[ 37   7 -60  -1 -41  18 -11 -48  13  16 -18 -35  32  27   8 -14 -25   3
  37   4   1  33 -11  34  37 -42 -21 -22  94  -9  47  44 -18  -6   3  19
  12  -7 -32 -17  37]
5
[ 46  18 -51   1 -41  19 -18 -53  11  21  -5 -27  45  28  16 -12 -28 -15
  31  18 -21  33  -7  30  36 -35   1  -6 102  19  56  43 -25 -18 -24  20
   0 -14 -25 -30  26]
3
[ 40  28 -48  10 -45  25 -23 -40   9   5 -17 -35  36  17  14 -19 -18   8
  29   3 -32  50 -21  47  39 -43   9 -17 102  40  80  38 -18 -12 -18   8
 -13   6 -28  -1  29]
1
[ 46  17 -49   2 -30  10  -2 -43  10  22  -8 -24  45  31  16 -13 -16   2
  17  12  -5  37  -6  35  29 -36   3  -4  98  -3  74  54 -12 -15 -28  30
  16 -18 -20 -34  23]
0
[ 39  28 -41  24 -20   4 -11 -39  28  13 -20 -33  35  33  14 -22 -22  -2
  20 -13  -4  45 -10  38  33 -40  14 -21 103  23  63  44 -25   1  -7   3
  -4   4 -22   0  39]
5
[ 21  26  -8  22   6  -9 -18  30  35 -35 -35   2  16  20 -12  12 -24 -36
 -39 -18 -11  42   2  15  38 -15  40  29  82  93  86 -13   2 -14  29 -66
 -27  39 -42  21 101]
5
[ 36   1 -56  10 -37  17 -13 -53  36  19 -23 -21  35  20  21  -9 -21   6
  30  11  -7  35  -3  40  38 -53 -31 -13  91  23  68  43 -14  -5 -11  15
  13 -10 -29 -22  28]
7
[ 19  25 -13  25  -4  -5 -11  20  33 -35 -39   2  19  20  -9   5 -25 -30
 -37 -20   2  41   8  24  35 -22  49  15  93  78  78  -9   0  -5  32 -57
 -32  33 -41  20 103]
5
[ 42  26 -52  21 -27   1 -11 -44  31   6 -19 -29  45  32   7 -18 -23  -4
  41   4 -15  50 -12  35  37 -44   8 -16  93  27  68  54 -32  -8 -31  -1
   2   2 -27  -9  36]
9
[ 17  30  -6  24  12  -1 -12  20  38 -41 -25   3  12  22  -2  10 -30 -35
 -37 -14 -14  51   2  12  33 -41  44  18  78  77  84 -18 -10 -35  36 -59
 -38  44 -55  16  95]
8
[ 23  28 -11  30  -2   1 -10  27  35 -56 -38  -1  16  17 -17   1 -36 -20
 -29 -36   1  48   3  19  27 -23  40  12  78  48  86 -16   6 -21  33 -65
 -34  33 -54  23 104]
0
[ 40  13 -56  17 -44  24 -14 -53  28   9 -22 -38  39  25  12 -18 -22  -1
  29  10 -30  50 -15  50  42 -60  12 -28 102  30  72  48 -30  -8 -14  -7
  -6   2 -30 -15  25]
7
[ 24  36 -10  30   2   6 -19  22  25 -39 -37   1  19  18 -14  11 -28 -16
 -29  -8   3  41   0  11  35 -15  31  22  87  71  94 -15  11 -28  19 -50
 -29  27 -43  22 104]
1
[ 39  -5 -76   9 -38  22 -20 -47  24  23 -26 -35  43  17  18 -15 -26  12
  34   6   5  25 -11  39  38 -43 -27 -26  92   8  51  50 -15   1  -1  20
  12  -2 -25 -19  38]
6
[ 11  45   3  29   7  -3 -11  37  36 -42 -30   8  10  20  -1  -2 -24 -49
 -38 -13   8  56  14  20  26 -35  69  26  90  53  76 -18 -11 -16  27 -49
 -37  15 -41  25  97]
1
[ 41   0 -56   8 -28  22 -18 -45  12  14 -28 -33  55  25  14 -19 -16  12
  26   8   8  33 -12  32  40 -42 -27 -24  89   5  70  44  -5 -10  -3  35
   6  -2 -31 -28  25]
10
[ 36  13 -68   5 -39  20 -10 -61  21  32 -22 -37  34  24  13 -12 -20  -1
  33  10  -3  36  -9  33  34 -51 -15 -20  88  -2  49  53 -24   0  -1  12
   9  -6 -25 -17  31]
5
[ 13  38 -17  29 -16  13 -13  17  36 -45 -41   9   6  10 -18   3 -30 -23
 -13 -20  -4  44  -2  12  30 -35  37  16  81  40  81 -10  -2 -14  21 -55
 -32  45 -43  36  98]
1
[ 34  51 -12  27   9  -6 -12  18  28 -26  -8  -4  31  28 -20   8 -14 -51
 -37 -20 -16  50  -1  13  26 -26  47  43  91  78 110 -24  -1 -54  -7 -46
 -29  30 -37  27  83]
9
[ 29  28 -14  26  13  -5 -10  11  44 -40 -36  -3  33  17 -17  15 -38 -19
 -36 -21   1  48  -4  12  36 -16  28  12  72  66  83 -10  16 -15  22 -56
 -28  43 -46  20  94]
2
[ 24  51 -10  22   6  -7  -9  21  23 -32 -17  -5  22  24 -12   1 -22 -50
 -33 -26 -10  44   3  17  32 -25  54  29  91  77  82 -24 -10 -29  15 -53
 -35  20 -40  23  92]
3
[ 34  -8 -55  13 -36  21 -17 -45  42  20 -26 -29  35  20  23 -21 -22  -6
  29  14   3  35   0  43  37 -56 -15 -20  90   5  49  52 -33   0  -6  12
   3 -11 -26 -27  25]
7
[ 46   4 -66   6 -43  18 -21 -49  18  15 -27 -39  40  23  15 -21 -28   4
  29   7  -1  29 -17  39  37 -43 -29 -25  88   3  53  40 -21 -21  12  13
  -4  -8 -36 -16  25]
3
[ 27  32 -21  37  -1  -1 -14  11  40 -28 -45   7  16  16 -21   2 -39 -20
 -17 -20   1  48  -3  20  22 -27  29  20  74  50  91 -17   1 -16  32 -52
 -29  44 -47  33  89]
4
[ 34  47 -56  26  -9  16 -14 -53  21  20 -19 -29  44  28  13 -14 -26   3
  36   4 -10  52  -9  34  30 -36  -4  -4  95  24  69  57 -24 -15 -16   3
   7   9 -17  -2  32]
4
[ 47   8 -59  19 -31  19 -13 -62  18  20 -19 -37  44  23  12 -12 -24  10
  37   7  -4  29 -13  33  38 -45 -15 -30  92   8  60  47 -16  -9 -17  19
   8  -3 -28 -24  31]
10
[ 23  30  -9  26   1   3 -19  20  26 -48 -44   1  32  14 -16   6 -30  -9
 -31 -18  -5  46   2  18  39 -23  39  19  78  79 101 -13   8 -11  10 -49
 -37  32 -45  24 101]
1
[ 27  60 -11  34  15   9  -8  17  20 -34 -12  -4  22  30 -17   8 -18 -47
 -20 -19 -17  44   2  10  35 -20  43  24  98  64  90  -8   4 -39   4 -55
 -12  26 -32  16  90]
10
[ 13  33 -15  33   5  -8  -6  25  37 -48 -26   4  17  26 -12   0 -29 -43
 -26 -16  -2  48   7  14  31 -32  60  13  91  52  78  -3  -6 -18  24 -66
 -26  28 -46  15 103]
6
[ 20  27 -22  30 -10   2 -12  27  31 -42 -40   3  16  21 -28  -4 -35 -20
   2 -27  -1  40 -13   3  28 -21  31  14  80  27  84  -5  -3  -7   8 -53
 -28  47 -48  28  97]
6
[ 33  51 -43  35 -10  22 -15 -43  27  11 -13 -25  20  29  17 -11 -25  -7
  40  -4  -8  42  -7  25  32 -44  -1  -7 106  20  54  52 -30 -20 -12  -3
   5  11 -26  -3  46]
8
[ 19  37 -22  25  -4  -5  -9   4  38 -34 -33  12  18  17 -19  10 -38 -26
 -19 -17   2  42  -1  10  29 -28  35  18  80  58  71 -14  -1 -14  35 -58
 -29  39 -50  28  97]
3
[ 45  14 -52  19 -33  12 -13 -48  19   9 -16 -36  37  24  11 -20 -25  17
  26  -3 -14  36 -15  40  41 -50   0 -23  90  20  76  44 -24 -20 -13   8
  -7   4 -37  -8  34]
8
[ 16  26 -14  23 -10  -5 -17  33  24 -53 -36  -5  22  19 -16   6 -16 -29
 -23 -18   3  47  -2  16  40 -12  34  21  90  86  93 -19   4 -27  13 -55
 -33  31 -50  13 105]
9
[ 18  33 -18  19 -11  -6  -8  25  34 -46 -37   7  11  18 -29   1 -33 -21
 -17 -25  -1  45  -8   7  32 -30  40  18  74  58  80 -19  -4 -10  29 -63
 -34  40 -57  33  97]
3
[ 44  -2 -63   6 -36  15 -18 -43  20  17 -27 -40  37  24  14 -22 -19   8
  19   5   4  30 -11  49  39 -38 -19 -24  93   8  59  47 -17 -12  15   7
   5  -6 -30 -12  32]
5
[ 12  44  -6  32  14  -5  -1  23  40 -39 -20   1   8  24  -6   2 -23 -49
 -42 -21  12  55  15  16  20 -36  59  23  84  31  82 -12  -6 -39  32 -64
 -26  23 -45  15  97]
0
[ 51  10 -52  -4 -24   8  -6 -48  22  25 -12 -28  62  33  14 -15 -29   6
  14  20  -5  47  -5  41  34 -38   1 -12  93  13  75  46 -13 -12 -13  38
  13 -11 -27 -28  19]
2
[ 30   9 -65   3 -46  24 -14 -33  25  15 -30 -25  36  24  14 -15 -16  -5
  32  12  12  44 -15  33  29 -47 -19 -15  92  -9  54  46 -20 -10  -5  19
   4   5 -31 -14  27]
9
[ 39  39 -47  27 -20  11  -6 -57  24  15  -9 -26  22  26  18 -12 -19   4
  34  -4 -15  38  -8  29  34 -45   8 -12 102  23  64  49 -28 -15 -19  12
  -5   3 -23  -7  35]
8
[ 24  26 -22  32 -11  -7 -15  13  39 -48 -37   5  28  18 -18   4 -31 -29
 -17 -25  -3  47  -3  24  33 -26  35  12  88  63  85  -8  -1 -24  20 -56
 -40  48 -48  31  93]
9
[ 25  50 -10  30  11   0 -12  23  34 -31 -19  -2  11  28 -16   5 -26 -30
 -33 -12 -16  51   5  15  31 -31  40  31  79  78 114 -27  -5 -44  24 -52
 -13  21 -40  28  97]
1
[  8  49  -8  32  19  -1  -6  39  30 -43 -29   6  26  24  -8   3 -31 -47
 -31 -31  14  51  12   6  27 -26  54  17  87  39  74 -11   3 -12  17 -53
 -36  33 -49  23 107]
6
[ 34  43 -40  18 -16  19  -5 -51  24  21  -3 -27  28  26  17 -19  -5 -11
  27   4  -3  41  -6  23  24 -41  10   2 104   3  69  53 -24 -26 -30   6
   8   6 -12 -19  36]
0
[ 45  -5 -60  12 -61  12 -14 -49  22  12 -15 -34  46  25  13 -28 -25  13
  34   3 -24  40 -26  48  35 -47   9 -31 106  19  82  40 -17  -7 -16   9
 -14   5 -27 -10  28]
6
[ 20  37  -1  35   7   4 -14  36  35 -34 -37  -1  22  23  -3   4 -27 -35
 -35 -19   3  48   6  22  30 -21  40  20  92  70  87 -17   0 -15  10 -55
 -31  19 -49  16  91]
7
[ 50  15 -58   4 -29   9  -6 -52  11  28 -15 -30  45  27  16 -13 -18  -7
  15   7 -12  31   0  50  34 -39  -3 -12  92  11  68  54 -15  -3 -14  19
   7 -19 -25 -21  20]
5
[ 21  32 -21  34  -6   0 -13   1  34 -33 -37  -7  22  18  -8   1 -33 -36
 -19 -26  -3  41   7  26  35 -27  41   5  89  48  67   2  -9 -13  30 -63
 -36  36 -43  25  96]
5
[ 21  22 -11  20  -7  -5 -21  23  23 -59 -41  -1  29  14 -18   3 -36 -21
 -28 -25  -4  41   1  12  42 -17  35  16  78  81  84 -23   6 -20  28 -62
 -45  31 -63  19 105]
3
[ 39  51 -42  30 -18  13 -14 -44  25  26 -12 -20  28  27  16 -12 -23  -3
  36   4 -10  42 -12  32  26 -36   3   0 104  26  62  44 -24  -5 -23  15
  13  -6 -12   0  38]
1
[ 14  40   6  25  22 -12  -3  34  41 -37 -27   1  20  19   6  -5 -26 -57
 -49 -30  16  60  17  21  19 -34  70  16  75  20  73 -18 -11 -19  30 -49
 -45  26 -49  15  88]
0
[ 43  14 -55   8 -44  21 -15 -54  30  14 -19 -38  49  18  11 -22 -23  10
  23   6 -20  53 -16  45  38 -50  19 -21 100  36  79  47 -21 -10 -18   4
 -18  17 -28  -5  24]
2
[ 23  28  -8  32  -5   7 -16  26  34 -49 -35   0  21  19 -13   4 -32 -27
 -24 -25 -14  43   2  23  36 -27  31  15  91  75  91 -15   0 -24  12 -64
 -34  32 -53  20  94]
7
[ 46  22 -55   1 -33   4   1 -55  18  16 -14  -7  43  28  20 -14 -30  -2
  30  11  -7  28  -2  42  30 -38  -1 -18 101  15  36  52 -19  11  -6  26
  14 -16 -25 -25  30]
3
[ 32  12 -61   6 -44  23 -18 -48  19  13 -31 -35  36  24   9 -18 -23   5
  34  12   3  38 -24  27  36 -43 -11 -22  92  -1  51  46 -25  -7  -4   3
  -2   5 -30 -16  32]
3
[ 45  14 -50   7 -25  22 -13 -35  10  26 -15 -28  44  31  10 -18 -11  -2
  26  18  -3  42 -10  31  31 -44   7  -9  96  10  69  49 -17   1 -24  36
  13 -16 -26 -31  13]
10
[ 19  34  -6  32  17  -1 -10  20  36 -48 -30   5  17  20  -6  10 -30 -46
 -29 -12  -8  52   3  16  32 -29  50   5  81  57  67 -10  -1 -20  38 -69
 -31  40 -52  13  92]
10
[ 36   6 -65  11 -40  33 -20 -50  15  20 -28 -37  47  16  19 -15 -16  10
  29  10   3  36 -13  42  40 -46 -11 -30 100  14  58  49 -11  -4  -3  17
  -2   5 -28 -18  27]
10
[ 31  41 -48  31 -21  27 -14 -39  35   9 -22 -21  27  30  17 -13 -24   0
  40   1 -15  45 -12  35  32 -34  -6 -12 113  32  53  57 -27  -2 -13  -8
  14   7 -18  -4  36]
7
[ 34  -2 -65   1 -39  13 -12 -38  26  31 -32 -27  35  31  17 -20 -18   4
  19  18   5  39  -9  47  33 -47 -12 -16  93  12  60  51 -25   8  20  20
  17  -7 -23 -19  25]
5
[ 36  33 -44  17 -27  10 -19 -45  20   1 -19 -28  39  29  13 -20 -17 -10
  27  -2 -13  46 -16  30  37 -37  14  -6 106  20  67  50 -26 -14 -20   2
 -13   6 -19  -5  24]
3
[ 13  32  -4  24  14 -11 -11  21  41 -34 -27  -2  13  19   3   4 -27 -61
 -46 -18   2  53  16  22  30 -35  60  14  79  53  64 -18 -12 -20  47 -66
 -43  29 -52  19  96]
5
[ 48   9 -69  13 -31  26 -14 -58  21  39 -19 -42  46  22  13 -14 -14  11
  28  20  -3  33 -17  35  36 -48 -12 -22  89  18  68  49 -17 -11 -14  16
   9  -7 -23 -21  21]
10
[ 45  16 -51  15 -42  16 -26 -40  16  21 -21 -47  40  25  13 -20 -27   0
  29   0 -25  42 -13  39  39 -40   7 -16  97  36  72  41 -31 -12 -15   2
  -9  -1 -34  -8  34]
5
[ 15  36  -5  34  15 -11  -6  31  42 -44 -24   7  18  27  -4   2 -34 -50
 -33 -25   0  49   9  15  25 -30  57  16  88  53  84 -17  -4 -22  23 -64
 -38  35 -47  22 103]
6
[ 46   1 -65   1 -46  15 -14 -56  19  13 -16 -34  47  23   7 -16 -16  -4
  36   9 -10  34 -15  27  34 -53 -24 -10  83  -3  66  46 -20 -27 -30  24
  -3  -1 -32 -20  23]
9
[ 47  -9 -70   8 -48  11 -18 -46  31  18 -32 -29  44  18  14 -15 -19   8
  23  10   2  32 -14  43  33 -49 -23 -19  85  18  65  44 -17 -11  -3  19
  -3   2 -32 -14  25]
9
[ 45  15 -53   4 -43  13  -8 -46  15  22 -16 -18  34  23  11 -23 -18   1
  26  16 -20  41  -9  36  23 -50   3  -2  89  18  74  38 -22  -9 -12  32
  12  -5 -30 -23  19]
4
[ 17  52  -4  24  11  -2 -10  19  25 -16 -12 -10  23  29  -3   2 -18 -61
 -44 -21  -8  50  14  17  27 -28  62  33  94  66  86 -21 -13 -35  15 -48
 -30  20 -37  19  92]
5
[ 48   9 -56   3 -39  12  -4 -52  21  24 -15 -28  44  25  21 -23 -23   3
  28  10  -9  38  -4  43  25 -47   5 -16  91 -11  57  57 -27  -2 -17  29
  11 -21 -23 -33  20]
0
[ 46   0 -64   3 -41   3 -11 -52  24   9 -27 -27  44  27   8 -22 -25   8
  32   9 -10  31 -14  35  42 -45 -16 -19  82  13  59  51 -26  -1  -1  14
   5  -9 -27 -20  26]
3
[ 19  35 -23  27  -7   7 -14  15  30 -38 -24   4  23  13 -10  10 -28 -32
 -16 -27 -10  35   6  14  37 -23  36  19  96  67  89  -6   8 -23   5 -57
 -32  45 -39  25 104]
6
[ 41  17 -55  21 -39  30 -20 -46  17  11 -22 -35  37  21  12 -18 -19   9
  34   6 -15  40 -18  37  37 -42  10 -28 108  30  63  45 -21 -10  -7   7
  -6  12 -30 -13  31]
10
[ 22  23 -17  17  -4  -6 -16  34  35 -47 -31   1  22  19 -13  12 -23 -30
 -28 -15  -4  48  -9  17  37 -15  27  18  84  86  79 -15   6 -26  22 -60
 -26  39 -48  21  97]
9
[ 18  20 -21  24   1   5 -15  22  47 -43 -42   3  21  14 -15  14 -33 -21
 -38 -15  10  42   6  17  36 -22  34  20  87  76  80  -7   6 -16  33 -56
 -21  45 -41  19 101]
2
[ 31  43 -38  22 -23   4 -13 -49  23   4 -15 -30  40  37  13 -23 -20 -11
  39  -1 -10  55 -19  27  40 -37  20 -14 111  23  60  54 -31  -5 -23  -3
  -9   2 -14  -7  34]
3
[ 45  28 -34  34 -13  -6 -13 -51  32  12 -17 -31  36  33  14 -29 -28   1
  42   3  -8  48 -12  29  29 -34  11  -9  94  10  72  49 -36 -16 -28   8
  -4  -3 -19  -8  32]
4
[ 16  20 -25  22  -6   3 -16  31  23 -49 -39  -2  26  12 -10   2 -33 -25
 -24 -28  -1  38   6  24  35 -17  34   9  84  69  82 -20   7 -10  33 -56
 -38  31 -56  18 109]
6
[ 52   9 -51   4 -38   0 -10 -56  24  17 -13 -18  43  29  15 -21 -26  -1
  30  12 -22  30  -9  37  30 -46   2  -7  94  31  55  44 -32   1 -17  25
  13 -20 -25 -27  23]
3
[ 24  36   1  34  25  -7 -12  21  35 -37 -29   2  34  23  -4   2 -31 -45
 -33 -20  -2  56   5  16  28 -33  57  12  79  53  78 -15  -5 -18  23 -49
 -45  36 -53  18  83]
10
[ 22  24 -26  33 -12   4 -14  14  36 -42 -37   2  20  13  -9   2 -30 -28
 -14 -27  -9  33   4  18  36 -26  33   8  87  58  86  -2   3 -13  15 -60
 -34  43 -41  21 101]
6
[ 14  39   0  29  20 -14 -12  34  38 -41 -29  -3  16  19   2  -3 -34 -56
 -36 -19   3  63   8  21  25 -33  52  15  69  47  66 -21 -11 -23  39 -63
 -40  26 -54  22  92]
4
